Here are made-up objects, facts about them, and rows of numbers that follow some of those facts. Name the object behind each unnamed row.

How the objects are related:
ω: uses; μ: refers to
zuker ω roskes; zuker ω nutrus; teklum ω sefeplom
teklum ω gudu; popligrem ω meker; gatru ω lebu
skalum ω tadum; plustum ω teklum; sefeplom ω tadum
petu ω gudu; lapeplis ω nista; lapeplis ω foga
lutir ω roskes; flise ω brevem; tamiflan ω lonis
meker ω kluvu; meker ω palil; flegri ω pludrafos
flegri ω tamiflan; nustu ω grotil; ploklo ω nivas
plutra ω mure; seklal ω plesik; seklal ω brevem
klastek ω foga; tapu ω flegri; tapu ω fleskedi
lonis ω gudu; kasuk ω bopezam; greki ω gudu
greki ω lonis; greki ω brevem; fusko ω tadum
grotil ω lonis; trofus ω gudu; stenol ω flise
lebu ω gudu; teflovi ω stuvuk; teflovi ω gukar
skobru ω driflem; brusti ω dostol; brusti ω flegral
duru ω mure; duru ω grotil; duru ω plustum
stuvuk ω flegral; stuvuk ω gudu; nezadar ω tadum
dizek ω gudu; zegrum ω gudu; pludrafos ω gudu
flive ω skalum; voskal ω tadum; palil ω grotil
palil ω tizi; delim ω dizek; plesik ω grotil
plesik ω tadum; zonugrem ω kloskas; nusti ω nustu
nusti ω kistus; pleflum ω plutra; skalu ω plesik
kuge ω skalum; ruta ω lebu; driflem ω grikloflan
katron ω tizi; stogo ω skobru; sero ω dostol
flegral ω mure; mogro ω tudas; mogro ω gudu
nilos ω plades; nilos ω gudu; skazuvan ω gudu
grelivom ω gukar; pleban ω voskal; zuker μ stimik
nutrus μ ruta; stirus μ grulel; teklum μ donos
popligrem μ bute; vedos μ tazas; gatru μ trinos
dupun μ skobru; sefeplom μ bustugram; kluvu μ nutrus
bute μ vedos; petu μ klovom; lapeplis μ plutra
trinos μ postu; flastel μ nusti; dripal μ kledru
tamiflan μ stirus; tronon μ flenim; lostiskek μ fatrem
skastaplun μ kluklim; nustu μ merel; tiske μ ziful
bobogol μ zuker; flodo μ fleskedi; seklal μ tizi
klastek μ kibur; lonis μ fluga; greki μ dostol
fofo μ tiske; fusko μ sefeplom; pokosun μ popligrem
trofus μ teklum; skeflaklom μ griflem; roskes μ fligi
tudas μ pludrafos; foga μ flive; fatrem μ ragregu
skobru μ gratrus; stuvuk μ toklabrar; gudu μ voskal
nivas μ suston; pludrafos μ lovos; nopliski μ drana
voskal μ skipo; delim μ misa; gukar μ nivas
nusti μ stenol; griflem μ gukar; misa μ fatrefim
tizi μ tronon; mure μ kluvu; ruta μ tadum
merel μ flastel; bustugram μ ledre; postu μ dretim
ziful μ drabi; dostol μ plades; ledre μ stogo
mogro μ skastaplun; medis μ flise; gratrus μ mure
dretim μ meker; vanor μ foga; grulel μ skalum
stezo μ bobogol; flenim μ dokar; fleskedi μ greki
tadum μ triro; tazas μ klave; rulom μ keflom
fluga μ lostiskek; klave μ gudu

Some rows with their names:
[ 6  7  5 -3 -2  9  1 -3  1  1  0 -3  1 10  5 -3 -1 -9 -3  4 -2 -2  0 -2
 -1  3  0]: stirus
[ 5  7  5 -3 -4  9  1 -4  1  1  0 -3  1  9  4 -4  0 -9 -4  3 -1 -1  1 -2
  0  3  0]: grulel
[16 -4  2  2  1 18 -1 -5  0 -9  1 -3 -5  4  2 13  9 -6  1  7  6 -7 -6  4
 -6 -3  1]: skeflaklom
[ -4  -1   5   1   1  -4  -1  -2  -4  -2   3  -3 -12   1   6  -5  -4  -9
   2  -5  -5   2  -4 -11   6   4  -1]: kibur
[  1   3   9  -7   9   4   3 -13   0  -1   9   7   6   4  -4  12   9  -4
  -7  16  -4  -5  -4   7  -9  -7   2]: tudas
[-5  4  9 -6  8 -1  3 -9 -2  3  6 11  0 -1 -6  4  4  0 -7  8 -8 -3 -3  6
 -5 -2  3]: pludrafos
[ 13   4   9 -10   6   9   6  -1   2  -1   4  13   0  11  -5   5   6  -8
  -4  13  -9 -12  -8  15  -5  -1   7]: trofus
[-4  3  3 -5  3  3  0 -2  0  0  3  4 -2 -1 -2  3  7  0 -3  8 -3 -3 -4  6
 -8  0 -1]: fleskedi
[ -7  10   1  -5 -13  14  -9  13   0  -1  -1  -9 -16   9 -10  -5  -2   3
   4 -13   9  -3  -9  11  -4  15  -6]: ragregu
[  2  -7   1  -2  11  14   4 -19   3   0   2  18   1  -7 -15  13  12   9
  -5  13   1  -6   3   8 -12  -8   9]: gatru
[ -3  -6  -5   3   1  13  -1 -18  -1   2  -4   3  -2  -9  -5   7   8   9
  -3   1   7   2   9  -4  -9  -3   2]: dretim
[ -6  -6   0   1   9   1   5   3   0   9  -7   7 -10 -16  -7   0   2  21
  -9  -6   1   5  17  -3  -8  -2  -1]: meker
[11 -1  3  0 10  6  4 13  3  2 -4  6 -4  3 -1 -5 -1  7  4 10 -2  0 12 -3
 -4 -2  6]: popligrem
[ -2   2   5  10  -4  19   6  -5  -2  -2   5   8  -2   4   4  -2  -6  -8
   2  -6   2  -3   6   2 -10  -2   4]: lutir
[ 9 -5  6  2  1 15  3 -9 -2 -6 11 -7 -5  7 -4 16  8 -7  0  4  3 -5 -3  1
 -3 -5  0]: dupun
[-8  3  2 -1 -3  2  0 -8 -2  5 -3 -1 -4 -2  2 -7 -1 -2 -7 -6 -2  6  4 -8
  1  4 -1]: fatrefim
[ 5 16  7 -2  4  0 -8  0  7 15 -6 15  7 15  4  2 -2 -8 -5 12  0  2  8  5
  0 11  5]: sefeplom

Which object is each row?
No name comes twice in this set of rows, the named rows included.
[ 17  12   9   0   7  10  -4  -4   9  14  -4  15  10  20   0  10   1 -10
  -3  18   0   0  10   6   0   7   8]  fusko
[ -1  -3  10  -4   7   3   2  -5  -3  -3   8  10 -12  -1 -11   7   5  -3
  -4  -2  -7  -8 -10   7  -2   1   2]  ruta
[-13   6   3  -7   2  -6  -3   0  -3   1  -2   7  -7  -5  -1  -5   3   1
  -5   1  -5  -1  -7   6  -7   5   0]  plades
[  6   0  11  -6  10   8   6 -13   1   0   6  14   3   4  -8   9   5  -4
  -7  14  -7  -7  -1   7  -5  -6   7]  delim
[ -6   5   5  -3   5  -2  -4   3   0   2   4   5  -1   0   1   9   7   0
  -4  12  -2   0  -4   8 -10   3  -3]  brevem
[ 22 -18  -2   1  14  -5  11  -6  -4  -9  -3  13 -13   0  10  10  12  -9
   4  12  -1 -15 -12  11  -5  -9   9]  stuvuk
[ 20  -4  -1   1   0  14   4  -4   1  -5  -4   0   0   7  11   7  11 -11
  -2  10   2  -8  -2   5  -7  -3   2]  fofo
[ -7  -3   3   1  -3   1   0  -2  -5  -2   2  -4 -14  -3   1   0   0  -3
  -2 -13   0   2  -4  -5   1   6  -4]  triro
[-1  3  4 -2  7 -3  0 -2  0  5  1 11 -6  6 -3  7  5 -1 -1  6  1 -2 -2 10
 -4  5  4]  plustum
[  4  -1   0  -4   4  -4  -3  -1  -1  -9  -2  -1  -8   1   6   6   5   0
   0   1   8  -7 -14  10 -10  -2   1]  gukar
[10  8 12 -9  9  6  5 -1  3  0  6  9  5 11 -4  7  4 -7 -6 17 -9 -9 -4  9
 -7 -3  5]  tamiflan

The same objects again, as new rows of numbers:
Some objects and their rows:
[ -8 -22  -4   7   8  -3  -6   6 -24  -3 -12  15  25  -2   8  18  -2 -15
   1   9  -7  17 -11  -7   7  -4  -5 -24  -7  10   3  11  20   1  43  -1
   8   1  -1  -2   0  14]: trinos
[  2  -9   1  -2  10  -3   4   1 -10  -9 -16   1   4 -12  18  12   6  -3
  -1   1   3   7   1   1   2  -8  11  -8  -7   2   6  11  11  -3  20   1
   5   3  -6  -4   8   4]: vanor
[  4  -8   1  -2  10  -3   3   0 -10  -9 -16   1   4 -12  19  12   6  -5
   0   3   2   6  -1   0   4  -8  11  -9  -7   2   8  12  12  -3  22   1
   6   3  -6  -8   7   5]: stirus
[-16   1  11  16   4  -2   2  -1   5   5   5  13  -3   0  -6   2   2  11
  -1  -8  -7   4   9  -1 -11   1  -3  -2 -11  -1   3   1   0   3 -10   5
   6   1   0   8  -5 -18]: grozun
[  2  -9   1  -2  10  -3   4   1 -10  -9 -16   1   4 -12  18  11   6  -4
  -1   1   3   7   0   1   3  -8  11  -9  -7   3   6  11  11  -3  20   1
   5   3  -6  -4   8   4]: misa
[-19   4  14  17   4  -3   2  -1   6   2   1  10   0  -5 -10   4   3  13
  -7  -4  -5  -3   8  -2 -15   2  -3  -3  -7   2   8  -1  -3   2  -7   4
   8   2   7  11  -5 -16]: flegral
[ 33   0  13 -25  13  -7   4 -12   0  -6 -28  -8  -6 -15  24   0  10  -6
   7   5  19  -2  -7   7 -11 -14  21   2  11 -17   5   3  -1  10   4  -7
  16   9  12 -18   0  -7]: griflem
[  4  -8   1  -2  10  -3   4   0 -10  -9 -16   1   4 -12  18  12   6  -5
   0   3   2   6  -1   0   4  -8  11  -9  -7   2   8  12  12  -2  22   1
   6   3  -5  -7   7   5]: bobogol
[-19   4  14  20   7   1  16   5   6  -6  -6  15  26 -10 -20   5   7  -2
  10 -14  -3  19  21 -17  -8   0  -2   5 -10  -5   8   0 -16  16  -6  18
  -3   1 -11   6 -10 -20]: nista
[ -3 -10   2  -2   9   0   1  -1 -12   0 -15  -4  -5 -11  14  11   5   0
 -16   5   4   1   2  -3  -1  -9  10  -5   0   5   9   9  10  -6  19   3
   6   9   2  -5  10  10]: petu
[ -1 -10  -8  -6  11   9   7   8 -21 -20 -19  14  17  -9  27   4   3   6
   4  -1  14  17  12  13   1  -3  19   0 -20   0  -6  15   1   5   9  -4
   1   5 -10   4  19  -1]: tadum
[-20   0  13  16   4   0   0  -3   3  12   5   8  -8  -1  -9   2   0  14
 -13  -3  -6  -1   9  -5 -14   0  -4   1  -5   2   7  -1  -1   1  -9   7
   8   7   8   7  -4 -11]: tapu
[  2 -22   7   3  21  -8 -11   0 -35 -10  -2  22   4 -21  -2  12  -2 -21
   8  19  21   5 -28  -7  19  -9   2 -29  10   7  -7   4  20   7  14  -6
   1  -2   0 -10 -10  -4]: bustugram
[ -7   8 -11 -10 -12   0  -2  -6  14   2 -37 -10  34  13  27  27  12 -10
  -3  -9 -33  16  32   3   0  -5   4  -1 -14   6  22  24  11 -11  40  -2
  18   9   9 -10   3  25]: lostiskek
[-34   4   6  29  -7  12  33 -21   5  26 -10 -25 -14  22 -19  31 -12  10
  20 -28  16  18 -23   6  -4 -20 -18 -27  -1  -4   4 -14  10 -12 -53 -13
  14  -4 -13   5   6  -1]: kasuk
[-10   4   9  15  10   0   3  -3   7  -4   7  23   9  -5   1   0   3  12
   5  -9 -10  12   9   3  -7   4   0  -2 -20  -2   0  -2  -2   9 -13   3
   5  -3  -4   8  -8 -21]: kistus
[ 14 -20   0  24  19   5  29  10  -9  -8   5  -2 -23 -10  30   3  -9  15
 -13  11   0   8 -18  -5 -10  -5  16  -3 -36  -5  25  10  20   1  36  21
   7   9 -26  -9  24  15]: nusti

Rows to name:
No name comes twice in this set of rows, the named rows included.
[-11 -25  -6  10   8  -2  -9   8 -29  -1 -11  19  31   1   5  20  -4 -18
   2  11  -9  20 -15  -9   7  -3  -9 -29  -6  12   2  11  22   2  49  -1
  10   1   1  -2  -3  17]  postu
[-13  -1   9  14   8   3   0  -6   4  13  11  17  -7   4  -2  -1  -1  11
  -6  -7 -10  11  11  -1  -7  -1  -3   2 -14  -3   0   0   2   5 -17   7
   5   5   1   2  -7 -14]  skalum
[-12   1   8  14  10   3   1  -5   5   7  10  20  -2   1   0  -1   1  12
  -3  -7 -10  12  11   1  -7   1  -1   0 -17  -3  -1  -1   1   7 -15   6
   4   3  -1   5  -7 -16]  palil
[  1 -20   6   3  20  -7  -9   0 -31 -10  -4  19   4 -19   1  12  -1 -17
   6  16  18   5 -23  -6  16  -8   2 -26   8   7  -5   4  18   6  14  -5
   1  -1  -1  -9  -7  -4]  ledre
[-13  -7  12  15   0 -20 -24  -3  -2  22  26  20 -41  14   1  -1  -5  15
  -3   8 -10 -13 -10  17 -18  -1 -11 -16  -2   2 -11  11  21  -9 -14 -10
  12   1  10   6  -3 -26]  stogo
[ -9 -10  -9  -6   5  10  12  18 -28 -33 -30  12  28 -12  25   4   4  14
   6   2  29   9  17  20  -8   1  23   2 -20   4  -5  18  -9   5  12  -9
   2   5  -5  15  28  -4]  mure
[-14 -15  -7  -7   4  11   6  13 -30 -10 -25   1   6  -5  20   5   0  12
 -13   6  27   3  16  11  -9  -6  19   6  -7   6  -2  18  -3  -2  11  -2
   2  15   3   8  28   7]  ruta
[-19  -1  11  16   5   2   0  -4   3  14   6   9 -11   2  -8   2   0  13
 -14  -3  -6   1  10  -4 -13  -1  -4   1  -6   1   5   0   0   1 -11   7
   7   8   7   5  -4 -11]  duru
[  3  -4   2   0  11  -3   5   2  -8 -20 -20   4  14 -20  18  12   9  -1
   2   2   4   5  -1   3   2  -5  13 -12 -10   4   8   9   8  -1  24  -3
   6  -1  -6   0   6   1]  tudas
[ -1  -4  -3  -4   6   0   1  -2  -4  -6 -21  -1  12  -8  20  15   8  -3
  -7   1  -7   8   9   1   1  -7  10  -6  -9   5  12  13  10  -5  25  -1
   9   5   1  -5   6  12]  lonis

Now the same objects, written a new way:
Some objects and their rows:
[-8  1  1  3 -5 -1  6  2  2  1 -4  4]: skalu
[-33  -4   1  -1 -11  -1  11   4  -2   0 -12  13]: plesik
[-27  -2   5  -3 -23   5   7  -3  13  -3  -7  15]: grotil
[-29 -10   7   0 -29  -2   2   2   9   6  -9  -5]: nustu
[  0 -10   1   7  -8  -5   3   2   7   5  -2   2]: nusti
[-22   2   3   5  -8  12  -6  12   4  14  -2  -6]: seklal
[ -6   3   2  -2 -14  -7   0  -8  -4  -8  -8 -21]: dripal
[ -2  -8  -5  13 -22  -5  -4  -6   4  -4 -10 -21]: nopliski
[  2   5  -2  -2  -3  -5   3  -8  -1 -11  -2  -6]: vedos
[  2   5  -2  -2  -3  -5   3  -8   0 -11  -2  -6]: klave
[-2 10 -8  7  1 10 -3 -1  5 -7  0 -1]: ledre
[ 16  -2   3   5  -2   3   3  -5 -11   8  -8   4]: teklum
[ -6   7   6 -19  11  -2  -1   1  -7  -2   8  -2]: griflem
[ 1  0 -1 -2  3  0 -3  1  2 -2  4 -3]: grikloflan
[  0  -3   5 -14   5  -8  -1  -1  -5  -2   6  -3]: ziful
[ -5   2   4 -14  10   1  -5   3  -3   2   8  -1]: gratrus
[-1  2  1  5 -3 -1  5  2  3  2 -1  1]: tapu

Name these rows:
No name comes twice in this set of rows, the named rows included.
[ 7 -3 -9  3 16 11 -8  7 11  2 12 18]  dokar
[-22  -3   1 -15  13  -3   0   7 -17   3  -1   6]  tadum
[ -8 -10 -11  21 -14  13 -17   7  12   9  -4 -11]  rulom
[ 14 -13 -19  26   2  13  -9   4  21   1   4  17]  keflom
[ 38 -47  -6  29  -3 -24   0   8  21  18   6   8]  plutra
[-18   1  -3   5  -4 -10  17  -1 -17  -6 -19   3]  voskal
[-32   9  -4  11 -10   7   6   7 -13   2 -19  -8]  fusko

